After every row comes one of two labels: whether the row has a hidden trait. Each part has its own trait and labels.
11.6  -13.1  -8.6  1.1  5.2  11.4  19.8  36.2  -23.1  20.5  -40.1  -15.5  -8.6  -15.1  1.8  -7.5  1.7  13.6  14.7  43.6  3.0  22.0  -2.2  -25.1  -9.5  -23.1  -6.3  0.3  -11.0  -9.3  -9.0  18.5  -0.5  -6.5  -5.2  -22.0  -19.8  -15.1  21.4  -4.1  7.0  -0.5  11.2  45.7  -21.9  -2.3  -39.8  -7.4  -1.9 : M
-11.3  -31.7  -23.9  -13.8  -6.4  14.3  -4.6  -12.5  -12.2  -16.9  -48.1  -11.3  1.4  7.6  8.1  -0.9  5.8  -11.5  -28.4  12.7  10.2  -2.3  -21.2  -1.2  -7.1  41.1  6.6  -12.6  -26.8  -9.4  -1.7  14.2  0.4  -77.7  5.0  15.0  28.9  -10.7  13.7  -12.4  -18.7  -5.7  16.9  -12.3  19.1  -18.4  -47.4  -4.6  4.8 : M
-11.1  -17.6  7.2  32.3  -11.0  -25.8  -14.0  -43.7  -13.9  -5.4  -19.3  7.2  -16.1  -55.0  -18.2  -13.5  38.5  28.8  3.3  45.8  0.2  13.5  -21.8  -18.6  -4.9  -0.4  14.4  -7.0  26.9  -7.3  -21.4  7.4  27.0  -56.1  32.0  -15.2  -5.3  -12.4  -4.4  6.7  15.5  3.0  14.7  24.5  -36.4  -18.6  16.5  5.3  -27.7 : M
-6.4  -31.0  -28.6  -7.6  -1.9  11.1  25.3  -11.5  -12.6  69.1  -31.1  -11.9  -13.8  -32.7  -20.0  45.6  11.5  20.2  -4.8  68.2  34.3  -7.3  -68.5  -16.8  3.6  -5.4  -22.4  37.5  -46.8  14.8  -15.8  -21.9  22.1  15.0  5.0  9.0  42.7  -22.6  52.1  -58.7  11.4  -5.3  21.2  -23.2  -43.6  43.2  -6.5  -8.3  -8.6 : A
3.3  -1.2  -7.6  12.6  -14.5  9.4  22.9  8.1  -18.7  -23.5  -18.3  3.5  -1.6  12.1  12.9  -2.9  -26.0  -14.3  -21.0  44.6  -4.4  -6.4  2.2  -18.3  -29.1  -26.3  -9.4  -12.0  1.0  -12.5  -8.6  17.3  -11.2  -99.9  -3.2  10.1  10.9  27.6  4.6  14.8  -1.7  20.9  -21.8  -1.6  37.3  18.5  -15.8  -1.7  10.4 : M
15.7  -31.1  -14.2  -29.6  8.4  2.6  4.8  19.1  4.0  10.2  -27.8  -14.4  -2.5  -37.1  -25.7  33.4  -11.7  -7.6  10.8  11.0  36.0  -1.4  -10.7  -14.8  4.4  6.0  -9.6  -31.2  -23.7  8.9  -11.0  7.8  1.8  -32.9  23.2  27.8  -16.0  -9.0  8.2  -9.7  -6.8  2.2  13.9  -0.8  2.1  -9.8  12.2  3.4  -2.5 : A
-19.9  20.6  -20.0  -11.3  -4.4  21.3  8.0  -41.8  -1.5  5.3  -58.4  9.0  -19.9  -19.6  -4.6  10.3  -9.4  -18.0  -5.3  -7.1  9.6  6.6  1.2  -13.7  -7.5  1.1  -12.9  -4.0  10.1  5.3  25.5  4.1  -27.4  15.5  13.6  -3.8  25.6  -20.3  -5.9  16.8  -13.9  -1.9  26.9  -37.2  -10.4  -12.9  -51.3  17.7  -5.8 : M
4.9  -13.6  -35.4  17.3  17.7  16.6  -3.0  -20.9  14.4  20.2  -1.9  -2.4  7.2  -8.9  -20.5  -29.0  8.3  0.0  3.4  -44.3  -16.0  1.9  7.3  14.4  -4.9  -8.0  31.1  -35.0  10.1  -20.2  6.1  80.3  -15.5  -99.9  -9.7  -28.3  -8.3  16.6  5.1  -38.3  17.8  -35.4  -20.8  28.6  22.1  -14.4  31.3  3.7  -2.2 : M
-12.3  10.9  51.0  -25.8  -37.6  -11.5  -13.2  -2.9  -8.9  56.4  -79.8  21.2  -35.7  -13.0  -11.4  16.0  55.8  -8.3  26.6  21.3  21.5  8.5  6.4  -27.2  0.1  -56.1  -53.6  -19.7  -34.2  8.1  10.2  0.8  53.0  90.9  97.3  18.3  99.9  -64.2  1.9  -20.5  -9.7  -25.9  35.0  75.2  2.0  2.5  -3.8  17.4  7.7 : M
-7.4  9.7  -42.0  -4.2  17.5  -5.3  32.3  13.1  -14.7  11.9  39.7  -0.7  -2.6  11.6  -2.4  8.2  13.7  -2.2  4.1  -6.5  18.1  -11.7  37.4  30.4  -3.2  3.9  -1.8  41.4  -19.0  -22.8  18.1  15.6  -15.4  -26.0  -40.2  -9.0  -19.8  3.1  4.3  -72.5  -13.3  -2.8  -10.6  -49.3  -18.7  19.7  -3.4  4.5  -33.4 : M
-8.3  -23.7  -27.7  -14.2  -11.9  13.8  0.1  4.7  40.0  -14.5  -32.6  6.3  6.0  51.7  34.0  -0.1  15.3  5.1  8.3  -49.3  11.9  6.4  -16.2  -6.2  -13.2  46.0  -11.6  26.4  8.7  8.8  -1.1  33.3  -9.1  -16.6  0.5  14.3  60.2  31.8  -2.3  76.7  -10.3  1.1  65.4  8.6  -4.6  -14.6  -57.0  -1.2  -0.2 : M
9.8  -20.6  -32.5  -1.7  38.3  13.5  -7.6  -15.5  10.4  -1.7  10.3  6.9  4.9  13.5  -29.2  1.6  25.2  7.1  3.3  29.6  -10.9  -2.2  -47.0  -19.4  -15.8  28.4  36.7  -40.6  -17.5  -18.0  -13.6  13.6  -16.5  32.9  -47.7  -7.1  72.1  -21.1  28.6  -74.4  -20.9  -14.2  23.3  -50.0  5.6  -18.4  -7.7  26.7  -19.8 : M
13.9  3.6  -67.4  7.5  38.2  13.2  39.0  4.3  -11.9  -27.2  62.0  -20.5  25.9  -27.8  -6.3  5.8  -6.9  24.9  -32.9  49.8  5.8  -1.8  -35.6  13.0  14.5  -1.0  18.1  31.9  -13.3  -0.3  -23.2  19.2  -26.2  -51.6  1.7  -7.4  -21.2  45.6  -16.1  -1.8  -0.2  46.7  -32.8  -28.7  15.5  -31.2  -11.9  -20.3  -25.6 : A
4.9  -0.1  -6.2  19.2  2.5  30.5  -10.1  -34.2  -6.1  12.2  24.4  -4.9  5.2  20.3  -29.3  -14.7  19.4  4.3  -17.0  -3.4  25.8  -7.3  33.1  -8.1  1.9  11.5  18.2  7.8  -19.0  -20.8  6.0  53.4  12.5  -24.9  32.0  -30.8  -49.7  5.4  16.6  -8.1  -2.5  17.1  0.3  -23.0  -44.6  -9.0  -11.9  -9.6  -15.8 : M
